Below is a small trained network, with its code and all its weights. Each question gives an input and a class and asks what happens when units are switched off, that is, made to give their printed mean instead of their output.

import numpy as np


def w(rows, s, z=0):
    codes = np.array(rows[::2]) - 128.0
    scale = np.full(codes.shape[1], s)
    scale[-1] = z or s
    return codes * scale


def f(y):
    return np.maximum(y, 0)


def log_softmax(a):
    a = a - a.max(-1, keepdims=True)
    return a - np.log(np.exp(a).sum(-1, keepdims=True))


def net(x, mask):
    res = np.array(x, float).reshape(1, 4) / 4 @ E
    y = f(res @ A[0][:, :-1].T + A[0][:, -1])
    res = res + np.where(mask, y, B[0][:, -1]) @ B[0][:, :-1]
    return log_softmax(res[-1] @ U[:, :-1].T + U[:, -1])


A, B = {}, {}
E = w([
[160,181,143,164,144,117,2,231,60,61,173],'x0',
[177,166,62,133,93,2,13,78,199,221,173],'x1',
[27,99,228,58,27,120,68,52,125,52,150],'x2',
[127,74,104,174,102,114,95,137,102,135,101],'x3',
],0.0082)
A[0] = w([
[144,171,132,117,115,45,91,99,133,151,159,118],'neuron 0',
[147,136,117,114,100,63,94,119,146,178,144,40],'neuron 1',
[140,129,104,131,101,76,70,119,167,175,163,102],'neuron 2',
[128,65,148,159,109,202,187,67,183,158,121,32],'neuron 3',
[153,91,142,129,139,158,146,171,95,53,106,55],'neuron 4',
[181,165,22,156,206,120,187,166,103,156,94,221],'neuron 5',
[211,126,95,150,158,175,146,142,148,191,129,163],'neuron 6',
[58,167,211,109,99,91,95,86,121,116,144,188],'neuron 7',
[74,64,91,41,82,167,62,108,152,77,169,187],'neuron 8',
[77,104,155,79,59,166,95,45,150,119,112,178],'neuron 9',
[88,85,171,30,47,124,79,114,121,111,111,186],'neuron 10',
[133,110,190,147,153,221,141,146,94,102,75,122],'neuron 11',
[139,182,125,180,126,106,51,219,85,65,254,14],'neuron 12',
[97,171,77,122,125,106,161,170,128,132,139,114],'neuron 13',
[161,103,115,105,84,149,93,148,161,171,140,59],'neuron 14',
[158,115,86,129,155,162,155,116,150,187,72,183],'neuron 15',
[176,130,125,133,119,71,102,105,150,167,166,70],'neuron 16',
[82,133,119,127,128,127,145,92,172,127,111,12],'neuron 17',
[154,189,94,126,151,77,65,53,98,141,160,42],'neuron 18',
[153,202,167,161,122,112,52,217,39,96,184,43],'neuron 19',
[140,121,202,170,144,189,171,144,72,92,98,77],'neuron 20',
[158,191,131,167,97,79,91,96,158,157,148,76],'neuron 21',
[205,164,115,196,145,171,140,170,175,137,105,185],'neuron 22',
[117,101,68,77,54,94,196,45,164,226,84,37],'neuron 23',
],0.0078,0.0011)
B[0] = w([
[137,233,163,124,142,131,159,90,154,142,124,204],'neuron 0',
[172,171,155,166,98,143,166,79,132,105,76,198],'neuron 1',
[113,190,175,165,110,156,159,86,141,102,76,213],'neuron 2',
[80,70,130,228,129,71,161,102,189,121,180,200],'neuron 3',
[139,170,120,163,127,192,145,98,216,133,87,183],'neuron 4',
[209,156,103,75,94,74,26,144,42,163,188,250],'neuron 5',
[181,78,170,93,120,107,93,179,61,155,145,208],'neuron 6',
[154,92,126,63,85,136,64,134,83,156,123,209],'neuron 7',
[182,102,133,39,101,106,104,190,68,178,124,207],'neuron 8',
[137,98,102,70,94,114,138,191,44,124,139,225],'neuron 9',
[180,112,118,86,115,129,74,206,85,182,178,225],'neuron 10',
[167,193,199,171,108,209,127,101,137,124,38,206],'neuron 11',
[65,99,131,167,219,73,205,150,173,97,209,225],'neuron 12',
[137,145,97,91,92,139,163,127,96,133,143,153],'neuron 13',
[104,195,159,114,142,122,127,103,119,109,99,159],'neuron 14',
[105,44,100,98,118,58,132,178,100,111,169,195],'neuron 15',
[155,148,142,154,74,194,112,116,186,162,79,196],'neuron 16',
[120,83,99,118,151,105,164,133,120,90,146,160],'neuron 17',
[167,129,136,214,124,166,137,101,144,94,63,201],'neuron 18',
[33,68,57,126,216,55,158,110,160,46,187,220],'neuron 19',
[172,209,162,179,110,215,133,84,203,120,59,205],'neuron 20',
[184,177,156,188,114,172,128,82,149,127,53,202],'neuron 21',
[120,69,123,38,56,114,91,171,79,144,141,204],'neuron 22',
[2,86,86,191,172,98,143,122,159,59,152,241],'neuron 23',
],0.006,0.011)
U = w([
[185,132,119,56,94,106,38,184,52,158,145,250],'0',
[148,214,149,185,113,184,125,99,182,131,3,76],'1',
[7,99,91,167,181,89,161,136,175,107,194,48],'2',
],0.011,0.0011)

Each question gives the input, the list of numbers given to net, and the class t.
The units are the neurons (one row each of A and B). Each row of codes is followed by its name. A weight is (code - 128) times the scale printed after its matrix; where a second scale follows, it is the last column's (A, B and U).
mask holds one flag per neuron, in row order. A switched-off neuron (its flag False) gives its mean, the last column of its row in B, instead of its output. The means were averaged over made-up inputs and are rounded, as every weight is.
A unit's drop is (log p(t) with every unit on - log p(t) with that unit switched off) / (log p(t) with every unit on - log p(t) with every unit switched off).
The circuit of an input: a set's keep is (log p(t) with only the set's units on - log p(t) with every unit switched off) / (log p(t) with every unit on - log p(t) with every unit switched off). Starting from the 12 units with the biggest drops (on a tie, the unit counted first), units are removed one at a time, each time the one whose removal leaves the highest keep (on an exact tie, the one counted first), for as long as the keep stays at least 0.8.
circuit, biggest first: the units of the circuit, biggest drop first
unit that matters most: the unit with the biggest drop
top k neurons: the k neurons with the biggest drops, biggest first
drop of u: that unit's drop, to one decimal
input [-4,-1,-4,0], class 0: top 4 neurons	[neuron 5; neuron 12; neuron 19; neuron 6]
input [-5,4,-2,-2], class 2: circuit, biggest first	[neuron 23]
input [8,-6,-6,2], class 2: top 2 neurons	[neuron 19; neuron 12]
input [-6,-2,6,-5], class 0: top 2 neurons	[neuron 10; neuron 9]
input [6,3,5,3], class 2: top 2 neurons	[neuron 12; neuron 19]
input [6,-6,-4,-6], class 1: top 4 neurons	[neuron 20; neuron 11; neuron 23; neuron 4]
input [6,4,0,5], class 2: top 2 neurons	[neuron 19; neuron 12]
input [-7,6,-8,2], class 0: top 2 neurons	[neuron 5; neuron 6]
input [8,-7,4,5], class 2: top 3 neurons	[neuron 19; neuron 12; neuron 21]
input [-2,0,-1,-8], class 2: drop of neuron 22	0.1
input [-5,-6,8,1], class 0: drop of neuron 15	0.0
input [-2,3,2,-4], class 1: drop of neuron 5	1.1
input [8,-3,-4,-1], class 2: drop of neuron 12	0.1
input [-6,-3,-7,1], class 0: unit that matters most	neuron 5
